Look-ups in named tables: a row name and a column name give one cell, copied from the table.

vere
|  | mer | belanam |
|---|---|---|
| giti | 3.234 | 5.633 |
| mal | 2.381 | -0.258 |
| nus | 0.240 | -2.596 |
| firol | 1.488 | -2.723 |
| rudus | -0.926 | -2.518 |
| zit | -4.943 | -1.110 |
| las | -4.259 | -1.284 |
| bez | -4.072 | -2.166 |
| bodige | -1.095 | -1.597 |
| mag | -4.876 | -2.109 |
| zan | -5.700 | 0.474 |
| muzolon | -5.910 | 0.053 |
| sezogap | -1.168 | -0.226 |
| senaz | -4.230 | 0.692 |

What is the belanam of muzolon in vere?
0.053
What is the mer of las in vere?
-4.259
What is the belanam of nus in vere?
-2.596
What is the mer of zit in vere?
-4.943
What is the belanam of giti in vere?
5.633
What is the mer of mag in vere?
-4.876
What is the belanam of mag in vere?
-2.109
What is the mer of senaz in vere?
-4.230
What is the belanam of senaz in vere?
0.692
What is the belanam of rudus in vere?
-2.518
What is the belanam of zan in vere?
0.474
What is the mer of nus in vere?
0.240
What is the mer of giti in vere?
3.234
What is the mer of bez in vere?
-4.072
What is the mer of sezogap in vere?
-1.168
What is the belanam of firol in vere?
-2.723
What is the belanam of las in vere?
-1.284
What is the belanam of bez in vere?
-2.166
What is the belanam of sezogap in vere?
-0.226
What is the belanam of bodige in vere?
-1.597
Row with the largest belanam: giti

Table dom
	rugefun	tep	vopub	sezuvi	rog	murigo	kov	netebo	kagulo
gafazi	0.7	1.9	4.0	0.6	3.5	-5.4	-0.3	-3.0	3.4
zel	0.2	3.5	2.5	5.2	2.3	-1.4	0.6	1.6	3.6
bal	2.2	2.1	4.0	3.9	2.2	7.4	5.0	3.2	4.0
kelifu	4.6	4.0	-0.2	-1.0	3.8	-9.5	0.3	3.5	3.8
zir	0.6	2.2	3.3	4.0	1.1	3.3	0.7	1.8	3.5
gese	0.5	2.3	1.4	3.5	3.4	-4.9	0.4	-0.4	1.2
livode	2.5	1.4	1.6	1.7	1.7	1.6	1.5	2.0	1.7
niseb	1.9	2.0	2.2	2.4	2.0	3.3	2.6	2.4	2.2
siloko	0.4	5.1	2.1	3.5	2.0	2.0	-0.1	3.0	2.0
muvupi	-0.8	0.1	5.1	-0.3	-0.7	3.6	-2.9	-1.3	5.0
vemi	6.3	0.9	-1.3	0.9	2.5	2.4	4.7	4.6	-1.3
dubo	-0.2	3.0	4.8	-0.9	-0.5	8.0	-1.9	2.2	4.3
zelo	3.4	2.8	1.2	1.4	3.0	2.3	3.5	3.9	1.7

What is the tep of livode in dom? 1.4
What is the tep of muvupi in dom? 0.1
What is the rog of zir in dom? 1.1
What is the vopub of siloko in dom? 2.1
What is the netebo of gafazi in dom? -3.0
What is the vopub of zir in dom? 3.3
What is the kagulo of zelo in dom? 1.7
What is the kagulo of zir in dom? 3.5
What is the vopub of vemi in dom? -1.3
What is the tep of zelo in dom? 2.8
What is the vopub of livode in dom? 1.6
What is the sezuvi of zelo in dom? 1.4

deg =
fields: lil, pogogem, kamub, filudur
filuzop: [61.12, 24.97, 89.04, 36.07]
mim: [58.53, 69.41, 76.26, 15.56]
geruru: [64.46, 61.63, 59.76, 39.30]

What is the pogogem of geruru in deg?
61.63
What is the lil of geruru in deg?
64.46
What is the filudur of filuzop in deg?
36.07
What is the lil of mim in deg?
58.53
What is the pogogem of filuzop in deg?
24.97
What is the lil of filuzop in deg?
61.12
What is the kamub of mim in deg?
76.26
What is the pogogem of mim in deg?
69.41
What is the filudur of mim in deg?
15.56
What is the filudur of geruru in deg?
39.30
What is the kamub of filuzop in deg?
89.04
Row with the largest filudur: geruru

bopa
columns: sut, zanena, tam, nelefe, nog, muv, tek
gipamep: [-31.2, -16.0, -52.6, -66.0, 25.7, 65.7, 45.1]
talofel: [13.3, 5.6, 35.4, 44.0, -30.3, -72.7, 9.1]
sed: [-89.7, 50.3, -8.8, 34.5, -57.6, 67.1, 72.0]

talofel, muv -> -72.7
gipamep, nog -> 25.7
sed, nelefe -> 34.5
talofel, nelefe -> 44.0
gipamep, tam -> -52.6
talofel, tam -> 35.4
talofel, zanena -> 5.6
sed, muv -> 67.1
gipamep, muv -> 65.7
sed, nog -> -57.6
gipamep, tek -> 45.1
Which row has the largest muv? sed

Table tizo
fields: rok, kudamo, fezimo, fedizu, dage
mab: [0.77, 0.62, 0.57, 0.57, 0.67]
meto: [0.57, 0.67, 0.44, 0.43, 0.91]
vuginog: [0.67, 0.68, 0.41, 0.40, 0.96]
buf: [0.53, 0.62, 0.54, 0.54, 0.73]
tudunut: [0.03, 0.66, 0.55, 0.54, 0.71]

kudamo of buf = 0.62
rok of buf = 0.53
kudamo of vuginog = 0.68
kudamo of meto = 0.67
fezimo of meto = 0.44
fedizu of buf = 0.54
fedizu of meto = 0.43
dage of mab = 0.67
fezimo of buf = 0.54
dage of meto = 0.91
fedizu of vuginog = 0.40
fezimo of vuginog = 0.41
rok of meto = 0.57
fedizu of mab = 0.57

